Here is a tiny trained network, its code and every weight. The questions are about switching its units off for an input and a class, where a switched-off unit gives its printed mean instead of its output.

import numpy as np


def w(rows, s, z=0):
    codes = np.array(rows[::2]) - 128.0
    scale = np.full(codes.shape[1], s)
    scale[-1] = z or s
    return codes * scale


def f(y):
    return np.maximum(y, 0)


def log_softmax(a):
    a = a - a.max(-1, keepdims=True)
    return a - np.log(np.exp(a).sum(-1, keepdims=True))


def net(x, mask):
    res = np.array(x, float).reshape(1, 8) / 4 @ E
    y = f(res @ A[0][:, :-1].T + A[0][:, -1])
    res = res + np.where(mask, y, B[0][:, -1]) @ B[0][:, :-1]
    return log_softmax(res[-1] @ U[:, :-1].T + U[:, -1])


A, B = {}, {}
E = w([
[118,159,108,176,46,163,89,94],'x0',
[96,238,104,194,104,73,111,156],'x1',
[34,126,167,209,185,162,144,194],'x2',
[117,136,150,63,59,146,232,90],'x3',
[115,120,94,188,167,173,99,207],'x4',
[25,223,117,65,132,99,154,70],'x5',
[140,116,218,149,139,51,139,96],'x6',
[111,162,85,181,179,255,149,109],'x7',
],0.0093)
A[0] = w([
[109,78,132,115,214,102,104,118,149],'N0',
[131,175,126,34,111,86,106,69,158],'N1',
[143,89,186,60,82,82,119,103,75],'N2',
[73,142,157,92,145,114,162,135,54],'N3',
[155,96,78,110,143,255,135,146,128],'N4',
[83,186,73,167,154,153,110,107,200],'N5',
[67,146,139,125,129,120,149,143,153],'N6',
[127,112,99,150,60,123,74,164,254],'N7',
],0.013,0.0045)
B[0] = w([
[188,181,212,95,175,60,83,165,190],'N0',
[50,124,127,136,61,145,163,98,227],'N1',
[107,160,149,183,55,136,153,91,215],'N2',
[148,66,161,66,208,153,129,106,170],'N3',
[166,136,131,7,163,76,15,183,249],'N4',
[128,218,161,143,114,115,119,158,224],'N5',
[104,133,175,45,55,101,160,152,178],'N6',
[128,126,156,55,157,89,88,146,207],'N7',
],0.011,0.015)
U = w([
[82,78,148,170,109,190,169,6,97],'0',
[88,149,127,52,119,158,161,112,86],'1',
[173,126,192,96,175,128,142,153,140],'2',
[117,180,85,197,135,141,92,122,64],'3',
[181,172,93,163,193,189,181,121,11],'4',
[102,253,155,153,124,100,115,147,198],'5',
[117,100,65,198,176,214,144,109,3],'6',
[166,120,152,82,171,87,71,203,216],'7',
],0.011,0.0035)

Each question gives the input, the list of numbers given to net, and the class t.
The units are the neurons (one row each of A and B). Each row of codes is followed by its name. A weight is (code - 128) times the scale printed after its matrix; where a second scale follows, it is the last column's (A, B and U).
mask holds one flag per neuron, in row order. A switched-off neuron (its flag False) gives its mean, the last column of its row in B, instead of its output. The means were averaged over made-up inputs and are rounded, as every weight is.
A unit's drop is (log p(t) with every unit on - log p(t) with that unit switched off) / (log p(t) with every unit on - log p(t) with every unit switched off).
The circuit of an input: a set's keep is (log p(t) with only the set's units on - log p(t) with every unit switched off) / (log p(t) with every unit on - log p(t) with every unit switched off). Starting from all 8 units, units are removed one at a time, each time the one whose removal leaves the highest keep (on an exact tie, the one counted first), for as long as the keep stays at least 0.8.
circuit, biggest first: the units of the circuit, biggest drop first
unit that matters most: the unit with the biggest drop
k most important neurons: the k neurons with the biggest drops, biggest first
drop of u: that unit's drop, to one decimal
input [-3,-3,-1,2,-1,4,-3,8], class 7: unit that matters most : N4
input [-4,3,5,5,7,2,6,4], class 2: circuit, biggest first : (N3, N2, N4)
input [-4,-6,-6,-8,-2,2,3,0], class 5: circuit, biggest first : (N4, N2)
input [-6,3,6,1,-4,-4,7,2], class 2: circuit, biggest first : (N4, N5)
input [-4,5,-5,2,-1,7,6,7], class 1: circuit, biggest first : (N3, N1)
input [2,7,-4,-6,-5,-1,8,-7], class 5: 2 most important neurons : (N7, N3)
input [5,7,-6,4,-1,-8,-4,-7], class 1: circuit, biggest first : (N5, N4)
input [4,-3,3,1,4,5,0,-3], class 1: circuit, biggest first : (N4, N0, N2)
input [0,-2,5,-3,0,5,-5,8], class 7: 2 most important neurons : (N4, N2)
input [-1,-8,5,0,-6,-5,4,-4], class 2: 2 most important neurons : (N0, N1)
input [-8,4,8,-3,0,8,5,0], class 2: 2 most important neurons : (N3, N4)
input [0,-6,-2,6,-5,-4,4,8], class 7: 2 most important neurons : (N4, N1)
input [8,2,2,3,7,-1,-3,-5], class 7: 2 most important neurons : (N7, N2)
input [-6,5,-7,-5,-6,-8,8,-7], class 5: circuit, biggest first : (N2)
input [4,-8,6,3,7,7,-3,-2], class 7: 2 most important neurons : (N4, N1)
input [-6,6,-7,2,-3,-5,-5,-4], class 1: 2 most important neurons : (N5, N7)
input [-8,-4,2,0,-4,-1,0,-4], class 2: 2 most important neurons : (N0, N4)
input [8,0,-8,-5,-4,2,8,-2], class 0: drop of N1 : 0.0
input [-1,8,-8,6,5,-4,3,-7], class 5: drop of N3 : 0.1
input [8,-8,0,-2,1,2,-3,8], class 7: circuit, biggest first : (N4)
